Below are the code and all the weights of a small trained network. Each question names an input and a class and asks about switching units off, where a switched-off unit gives its printed mean instead of its output.

import numpy as np


def w(rows, s, z=0):
    codes = np.array(rows[::2]) - 128.0
    scale = np.full(codes.shape[1], s)
    scale[-1] = z or s
    return codes * scale


def norm(h):
    return h / np.sqrt((h * h).mean(-1, keepdims=True) + 1e-5)


def f(y):
    return y / 2 * (1 + np.tanh(0.7978845608 * (y + 0.044715 * y**3)))


def log_softmax(a):
    a = a - a.max(-1, keepdims=True)
    return a - np.log(np.exp(a).sum(-1, keepdims=True))


def net(x, mask):
    res = np.array(x, float).reshape(1, 7) / 4 @ E
    u = 0
    for l in range(2):
        y = f(norm(res) @ A[l][:, :-1].T + A[l][:, -1])
        res = res + np.where(mask[u : u + 12], y, B[l][:, -1]) @ B[l][:, :-1]
        u += 12
    return log_softmax(norm(res)[-1] @ U[:, :-1].T + U[:, -1])


A, B = {}, {}
E = w([
[130,133,128],'x0',
[126,126,129],'x1',
[41,148,35],'x2',
[129,129,129],'x3',
[135,1,102],'x4',
[124,126,125],'x5',
[59,99,193],'x6',
],0.0023)
A[0] = w([
[22,109,228,121],'L0N1',
[48,33,182,145],'L0N2',
[156,166,101,251],'L0N3',
[179,120,195,151],'L0N4',
[26,93,226,23],'L0N5',
[107,39,147,138],'L0N6',
[151,215,121,168],'L0N7',
[87,129,99,120],'L0N8',
[213,146,252,107],'L0N9',
[2,139,245,161],'L0N10',
[89,173,194,125],'L0N11',
[227,190,57,202],'L0N12',
],0.0046,0.002)
B[0] = w([
[245,142,37,199],'L0N1',
[138,114,80,210],'L0N2',
[120,67,84,229],'L0N3',
[8,158,89,179],'L0N4',
[194,214,79,149],'L0N5',
[189,108,82,176],'L0N6',
[156,54,96,196],'L0N7',
[136,45,210,136],'L0N8',
[73,91,121,221],'L0N9',
[207,80,4,248],'L0N10',
[142,113,76,160],'L0N11',
[177,60,36,249],'L0N12',
],0.0034,0.0017)
A[1] = w([
[79,132,87,200],'L1N1',
[124,75,101,252],'L1N2',
[161,116,196,150],'L1N3',
[150,106,75,79],'L1N4',
[124,126,76,103],'L1N5',
[203,120,201,204],'L1N6',
[139,254,115,177],'L1N7',
[189,115,98,18],'L1N8',
[115,96,173,185],'L1N9',
[179,115,116,47],'L1N10',
[111,79,118,112],'L1N11',
[133,129,64,21],'L1N12',
],0.0074,0.0012)
B[1] = w([
[126,93,213,182],'L1N1',
[138,196,181,252],'L1N2',
[55,147,123,121],'L1N3',
[136,171,173,226],'L1N4',
[65,130,193,198],'L1N5',
[2,86,77,152],'L1N6',
[177,34,172,165],'L1N7',
[115,187,106,190],'L1N8',
[117,175,182,127],'L1N9',
[102,152,104,164],'L1N10',
[204,205,142,174],'L1N11',
[88,129,153,201],'L1N12',
],0.004,0.0032)
U = w([
[159,130,60,204],'0',
[1,93,152,211],'1',
[134,145,155,169],'2',
[133,142,149,118],'3',
[164,61,139,2],'4',
[121,153,147,51],'5',
],0.0094,0.002)

Each question gives the input, the list of numbers given to net, and the class t.
The units are the neurons (one row each of A and B). Each row of codes is followed by its name. A weight is (code - 128) times the scale printed after its matrix; where a second scale follows, it is the last column's (A, B and U).
mask holds one flag per neuron, layer by layer. A switched-off neuron (its flag False) gives its mean, the last column of its row in B, instead of its output. The means were averaged over made-up inputs and are rounded, as every weight is.
A unit's drop is (log p(t) with every unit on - log p(t) with that unit switched off) / (log p(t) with every unit on - log p(t) with every unit switched off).
The circuit of an input: a set's keep is (log p(t) with only the set's units on - log p(t) with every unit switched off) / (log p(t) with every unit on - log p(t) with every unit switched off). Starting from the 12 units with the biggest drops (on a tie, the unit counted first), units are removed one at a time, each time the one whose removal leaves the highest keep (on an exact tie, the one counted first), for as long as the keep stays at least 0.8.
units of the circuit, in order: the units of the circuit, biggest drop first
most important unit: the unit with the biggest drop
k most important neurons: the k neurons with the biggest drops, biggest first
k most important neurons of layer l: the k neurons of layer l with the biggest drops, biggest first
input [8,5,-7,0,2,2,1], class 1: units of the circuit, in order -> [L1N6 L1N3]
input [5,5,0,-6,-7,-5,2], class 4: units of the circuit, in order -> [L1N7 L1N2]
input [1,-2,-7,-7,-7,-3,6], class 1: units of the circuit, in order -> [L1N6]
input [0,-8,5,0,-1,-3,8], class 0: units of the circuit, in order -> [L0N10 L0N1]
input [7,-8,-8,-1,2,-7,-6], class 1: units of the circuit, in order -> [L1N6 L0N10 L0N1 L1N3]
input [-5,6,7,3,-8,-2,6], class 4: 2 most important neurons -> [L1N7 L0N4]
input [-6,0,-3,6,-8,-6,-5], class 4: 2 most important neurons -> [L1N7 L0N10]
input [-5,0,2,2,-8,6,5], class 4: 2 most important neurons of layer 0 -> [L0N12 L0N6]
input [-5,3,-6,2,-8,8,-1], class 4: 2 most important neurons of layer 1 -> [L1N7 L1N5]
input [-7,2,-6,-2,-4,-1,-3], class 1: 4 most important neurons -> [L0N10 L1N6 L0N2 L0N1]
input [-6,-7,-5,4,-8,2,-3], class 4: 3 most important neurons -> [L1N7 L0N4 L0N8]
input [-7,6,-5,5,-7,6,6], class 4: 2 most important neurons -> [L1N7 L0N12]
input [8,-3,-8,-3,4,8,5], class 1: 3 most important neurons -> [L1N6 L0N12 L1N3]
input [-4,8,5,-7,4,-7,3], class 2: 2 most important neurons of layer 0 -> [L0N12 L0N4]
input [-5,-2,5,4,2,-6,4], class 5: most important unit -> L0N12
input [-7,8,-8,-2,6,-8,2], class 1: 3 most important neurons of layer 1 -> [L1N6 L1N3 L1N7]
input [-7,-4,7,-4,4,-2,8], class 0: 2 most important neurons of layer 1 -> [L1N6 L1N11]
input [-1,3,-7,-7,-2,4,-5], class 1: 3 most important neurons of layer 0 -> [L0N10 L0N1 L0N2]
input [4,0,-3,-3,-1,-5,7], class 0: 2 most important neurons -> [L0N1 L0N10]
input [7,-7,3,5,-3,7,8], class 0: most important unit -> L0N10
input [1,-6,-4,5,2,-4,7], class 0: 2 most important neurons of layer 0 -> [L0N1 L0N10]
input [-8,1,4,4,-8,0,7], class 4: 3 most important neurons of layer 1 -> [L1N7 L1N2 L1N11]
input [-3,-1,5,5,-7,-2,0], class 4: 3 most important neurons of layer 1 -> [L1N7 L1N6 L1N2]
input [-3,5,-4,6,1,-3,6], class 0: 2 most important neurons of layer 0 -> [L0N1 L0N10]
